Below is a small trained network, with its code and all its weights. Each question gives an input and a target symbol and asks what happens when units are switched off, that is, made to give their printed mean instead of their output.

import numpy as np


def w(rows, s, z=0):
    codes = np.array(rows[::2]) - 128.0
    scale = np.full(codes.shape[1], s)
    scale[-1] = z or s
    return codes * scale


def norm(h):
    return h / np.sqrt((h * h).mean(-1, keepdims=True) + 1e-5)


def f(y):
    return np.maximum(y, 0)


def softmax(a):
    e = np.exp(a - a.max(-1, keepdims=True))
    return e / e.sum(-1, keepdims=True)


def log_softmax(a):
    a = a - a.max(-1, keepdims=True)
    return a - np.log(np.exp(a).sum(-1, keepdims=True))


def net(x, mask):
    ids = ['αβγεθλμξπτψ'.index(c) for c in x.split()]
    T = len(ids)
    res = E[ids] + P[:T]
    u = 0
    for l in range(2):
        r = norm(res)
        for j in range(3):
            rows = slice(3 * j, 3 * j + 3)
            q, k, v = (r @ M[l][rows].T for M in (Q, K, V))
            z = softmax(np.where(np.tri(T) > 0, q @ k.T / 3**0.5, -1e9)) @ v
            o = O[l][rows]
            res = res + np.where(mask[u + j], z, o[:, -1]) @ o[:, :-1]
        u += 3
        y = f(norm(res) @ A[l][:, :-1].T + A[l][:, -1])
        res = res + np.where(mask[u : u + 12], y, B[l][:, -1]) @ B[l][:, :-1]
        u += 12
    return log_softmax(norm(res)[-1] @ U[:, :-1].T + U[:, -1])


Q, K, V, O, A, B = {}, {}, {}, {}, {}, {}
E = w([
[99,121,100,138,123,113,144,171],'α',
[65,18,134,109,41,169,69,150],'β',
[130,74,83,203,77,163,222,170],'γ',
[134,41,188,196,117,117,63,88],'ε',
[149,169,169,88,178,223,69,166],'θ',
[110,122,60,118,172,131,160,115],'λ',
[193,152,155,164,136,102,193,169],'μ',
[191,126,119,88,162,134,153,88],'ξ',
[170,156,38,183,131,73,12,29],'π',
[201,61,120,102,83,23,250,104],'τ',
[99,54,106,114,150,40,168,30],'ψ',
],0.021)
P = w([
[145,87,69,97,130,125,246,25],'0',
[15,239,200,131,20,80,159,112],'1',
[127,64,91,134,170,120,223,53],'2',
[49,215,181,133,29,99,138,127],'3',
[105,52,94,158,176,93,194,63],'4',
[74,196,176,142,42,88,124,142],'5',
[100,52,87,165,207,99,166,75],'6',
[108,176,171,135,57,108,106,159],'7',
[112,49,105,189,206,112,150,116],'8',
[145,148,165,124,74,115,83,179],'9',
[135,53,82,177,225,93,130,93],'10',
[93,170,166,138,55,108,99,167],'11',
],0.013)
Q[0] = w([
[204,203,76,39,78,165,108,82],'L0H1',
[235,210,91,114,102,125,128,118],'L0H1',
[96,46,131,166,115,152,160,98],'L0H1',
[117,129,118,139,152,177,11,128],'L0H2',
[151,113,115,117,159,176,53,136],'L0H2',
[96,142,154,136,188,163,93,144],'L0H2',
[172,195,95,162,190,189,172,143],'L0H3',
[91,107,147,207,252,149,140,50],'L0H3',
[211,174,111,58,85,85,132,104],'L0H3',
],0.012)
K[0] = w([
[142,170,77,9,92,109,156,133],'L0H1',
[195,155,105,41,140,196,172,132],'L0H1',
[94,105,121,161,149,101,72,106],'L0H1',
[118,69,188,83,162,103,86,178],'L0H2',
[90,117,173,135,128,117,92,111],'L0H2',
[103,121,159,71,167,136,114,122],'L0H2',
[179,180,104,211,142,162,90,134],'L0H3',
[106,103,119,204,181,117,47,47],'L0H3',
[171,174,153,68,173,75,188,139],'L0H3',
],0.013)
V[0] = w([
[123,111,153,210,134,128,60,90],'L0H1',
[60,151,179,117,167,92,174,132],'L0H1',
[137,105,117,117,118,168,124,135],'L0H1',
[97,146,110,180,106,139,120,99],'L0H2',
[152,90,144,131,89,123,69,165],'L0H2',
[67,30,174,216,155,132,42,183],'L0H2',
[143,165,79,237,57,190,79,1],'L0H3',
[164,168,110,184,107,88,70,162],'L0H3',
[166,119,134,118,28,67,71,105],'L0H3',
],0.0048)
O[0] = w([
[152,89,223,108,200,141,85,99,135],'L0H1',
[244,91,127,89,193,253,174,189,125],'L0H1',
[186,163,185,185,141,204,144,100,111],'L0H1',
[114,123,151,88,161,64,88,120,165],'L0H2',
[219,88,170,131,158,192,88,177,96],'L0H2',
[244,81,84,166,106,155,83,116,92],'L0H2',
[93,87,150,128,235,76,181,180,255],'L0H3',
[113,119,87,68,152,26,162,233,143],'L0H3',
[87,148,158,114,122,19,83,62,182],'L0H3',
],0.0041,0.0049)
A[0] = w([
[71,210,113,90,146,177,103,188,170],'L0N1',
[145,82,119,129,137,177,182,60,166],'L0N2',
[136,208,192,108,153,155,84,187,47],'L0N3',
[125,185,157,165,48,152,148,216,45],'L0N4',
[67,96,186,127,88,110,78,160,102],'L0N5',
[119,114,93,142,147,86,175,132,22],'L0N6',
[80,126,148,76,73,168,73,194,43],'L0N7',
[128,206,119,148,124,191,68,115,89],'L0N8',
[104,79,120,120,139,86,107,60,169],'L0N9',
[136,210,247,124,96,119,114,147,132],'L0N10',
[122,184,162,116,114,77,111,232,1],'L0N11',
[151,133,183,186,79,125,152,127,96],'L0N12',
],0.014,0.0087)
B[0] = w([
[73,131,83,91,179,30,129,62,170],'L0N1',
[55,141,164,110,146,100,117,223,182],'L0N2',
[57,72,227,129,148,84,250,95,146],'L0N3',
[31,199,103,133,74,223,199,128,157],'L0N4',
[151,151,151,114,154,220,91,164,158],'L0N5',
[84,52,140,65,194,109,81,98,161],'L0N6',
[117,149,94,46,116,178,84,13,148],'L0N7',
[55,158,198,215,71,56,138,128,163],'L0N8',
[140,176,186,137,158,162,171,110,251],'L0N9',
[202,145,177,40,193,73,168,216,170],'L0N10',
[101,196,101,139,195,71,196,180,145],'L0N11',
[88,80,71,40,156,85,138,189,147],'L0N12',
],0.011,0.013)
Q[1] = w([
[131,198,51,103,82,105,140,101],'L1H1',
[107,72,75,132,162,135,120,161],'L1H1',
[131,246,138,82,8,107,97,128],'L1H1',
[133,130,92,155,111,109,120,33],'L1H2',
[106,194,168,155,102,151,107,107],'L1H2',
[98,170,82,171,56,87,93,174],'L1H2',
[178,152,208,137,118,138,157,153],'L1H3',
[120,180,132,144,59,103,153,74],'L1H3',
[73,41,188,172,156,147,136,160],'L1H3',
],0.017)
K[1] = w([
[84,166,78,103,135,116,185,130],'L1H1',
[146,100,58,162,116,156,64,173],'L1H1',
[68,155,126,77,116,92,251,145],'L1H1',
[137,144,89,129,143,91,112,67],'L1H2',
[117,187,189,95,80,141,117,97],'L1H2',
[74,165,63,113,29,72,103,162],'L1H2',
[193,156,198,99,113,140,174,127],'L1H3',
[107,163,132,160,77,80,173,74],'L1H3',
[135,62,201,171,168,140,68,154],'L1H3',
],0.016)
V[1] = w([
[164,157,145,225,157,23,158,156],'L1H1',
[190,205,126,189,84,185,122,75],'L1H1',
[105,131,34,151,141,106,147,107],'L1H1',
[99,120,178,66,91,71,94,163],'L1H2',
[104,248,149,155,158,158,164,157],'L1H2',
[167,48,111,93,145,142,166,106],'L1H2',
[121,99,147,181,109,183,156,41],'L1H3',
[117,164,252,148,191,99,90,166],'L1H3',
[168,114,113,169,157,168,118,127],'L1H3',
],0.011)
O[1] = w([
[71,162,2,204,113,78,181,38,189],'L1H1',
[48,7,104,159,212,122,110,151,54],'L1H1',
[152,139,53,65,132,43,127,144,139],'L1H1',
[202,134,156,206,109,129,40,129,145],'L1H2',
[75,69,101,159,78,213,117,172,198],'L1H2',
[107,162,157,36,192,125,145,89,94],'L1H2',
[26,105,193,136,150,89,102,207,105],'L1H3',
[150,99,125,222,58,219,119,121,248],'L1H3',
[147,212,164,141,67,165,168,128,69],'L1H3',
],0.0097,0.012)
A[1] = w([
[110,68,28,125,215,69,111,70,85],'L1N1',
[129,157,103,142,90,150,69,129,73],'L1N2',
[115,158,57,129,182,126,127,113,121],'L1N3',
[94,147,93,92,145,89,112,99,93],'L1N4',
[72,76,171,135,143,150,59,142,95],'L1N5',
[126,178,104,94,178,147,147,145,62],'L1N6',
[144,97,96,105,138,75,120,83,140],'L1N7',
[88,43,72,133,177,79,127,78,81],'L1N8',
[125,174,114,208,47,60,6,123,2],'L1N9',
[146,150,146,106,123,178,84,160,71],'L1N10',
[162,169,73,85,154,168,95,115,113],'L1N11',
[135,143,130,106,110,159,52,118,72],'L1N12',
],0.023,0.012)
B[1] = w([
[107,51,48,185,251,105,152,106,251],'L1N1',
[98,87,98,27,110,54,80,172,156],'L1N2',
[110,38,124,153,206,122,104,169,193],'L1N3',
[155,119,198,178,126,174,127,117,170],'L1N4',
[255,115,125,107,139,139,132,152,151],'L1N5',
[151,137,140,207,199,137,82,175,144],'L1N6',
[140,34,101,131,43,158,185,145,177],'L1N7',
[135,82,32,169,215,122,118,112,227],'L1N8',
[115,137,145,207,18,64,14,211,192],'L1N9',
[78,75,76,70,162,70,140,158,145],'L1N10',
[80,182,107,124,176,170,35,56,146],'L1N11',
[128,139,100,42,145,51,147,122,141],'L1N12',
],0.015,0.024)
U = w([
[185,53,205,59,170,146,106,183,77],'α',
[96,117,103,9,140,127,97,99,124],'β',
[207,192,91,117,136,170,131,59,161],'γ',
[70,107,95,98,83,246,163,153,89],'ε',
[129,46,86,151,176,122,154,84,201],'θ',
[177,184,105,133,168,111,197,211,26],'λ',
[133,123,161,165,96,84,73,141,210],'μ',
[82,129,221,98,151,116,165,68,207],'ξ',
[193,81,118,91,70,104,209,77,107],'π',
[175,120,183,206,115,240,160,98,86],'τ',
[75,169,164,142,209,220,58,160,3],'ψ',
],0.011,0.0042)

Each question gives the input, a string of symbols that net reads in full, and the target symbol t.
The units are the heads (3 rows each of Q, K, V and O) and the neurons (one row each of A and B). Each row of codes is followed by its name. A weight is (code - 128) times the scale printed after its matrix; where a second scale follows, it is the last column's (O, A, B and U).
mask holds one flag per unit, layer by layer, with each layer's heads first. A switched-off unit (its flag False) gives its mean, the last column of its rows in O or B, instead of its output. The means were averaged over made-up inputs and are rounded, as every weight is.
A unit's drop is (log p(t) with every unit on - log p(t) with that unit switched off) / (log p(t) with every unit on - log p(t) with every unit switched off).
unit that matters most: the unit with the biggest drop
k most important neurons: the k neurons with the biggest drops, biggest first
top k neurons in layer l: the k neurons of layer l with the biggest drops, biggest first
heads that matter: for each layer, one digit per head in row order, 1 if its drop is at least 0.15 and else 0, layers parted by /
input π γ μ π α τ, target π: heads that matter => 000 / 000
input π γ ε π π τ, target π: heads that matter => 001 / 000
input λ π λ γ ε λ γ, target τ: most important neuron => (L1N1)
input π ε λ ξ π ε β λ ψ, target α: top 2 neurons in layer 0 => (L0N10 L0N12)
input θ ε γ, target τ: top 2 neurons in layer 1 => (L1N1 L1N8)
input π π β ε λ ξ γ π π γ, target ε: 2 most important neurons => (L0N4 L1N1)
input λ β ξ, target α: heads that matter => 000 / 100
input π ε μ, target τ: 3 most important neurons => (L0N5 L1N1 L0N10)
input ε λ θ, target τ: 2 most important neurons => (L0N3 L0N2)
input μ ξ θ π β π π μ ε α μ, target τ: heads that matter => 000 / 001
input π γ λ π θ τ α ξ, target γ: heads that matter => 000 / 000
input λ β τ, target α: heads that matter => 000 / 100
input τ ψ θ π π π α ε γ θ λ, target τ: 2 most important neurons => (L0N5 L1N1)
input μ λ τ λ γ, target λ: most important neuron => (L0N2)
input π π ξ β θ π π β θ, target α: top 2 neurons in layer 0 => (L0N5 L0N8)
input λ ε ξ, target τ: top 2 neurons in layer 0 => (L0N10 L0N2)
input π π α μ λ π ψ π θ ψ, target τ: heads that matter => 001 / 000
input θ θ λ λ λ π λ β π ε λ, target τ: top 2 neurons in layer 0 => (L0N5 L0N9)
input λ μ λ, target ψ: top 3 neurons in layer 1 => (L1N1 L1N6 L1N8)
input μ μ μ β ε μ τ, target τ: 2 most important neurons => (L1N1 L0N4)
input λ ψ ε, target τ: unit that matters most => L0N9
input λ θ ψ, target ξ: 3 most important neurons => (L0N2 L1N1 L1N8)
input λ λ λ ψ θ, target μ: 4 most important neurons => (L0N2 L0N8 L0N9 L0N1)
input λ ξ λ, target ψ: top 3 neurons in layer 0 => (L0N2 L0N8 L0N6)
input λ λ μ, target γ: top 2 neurons in layer 0 => (L0N2 L0N9)
input ξ α α θ, target ξ: 2 most important neurons => (L0N3 L0N1)
input τ α λ π λ π α β λ, target α: most important neuron => (L0N5)
input π ξ λ μ θ λ π θ θ μ ε ψ, target τ: 2 most important neurons => (L0N9 L1N1)
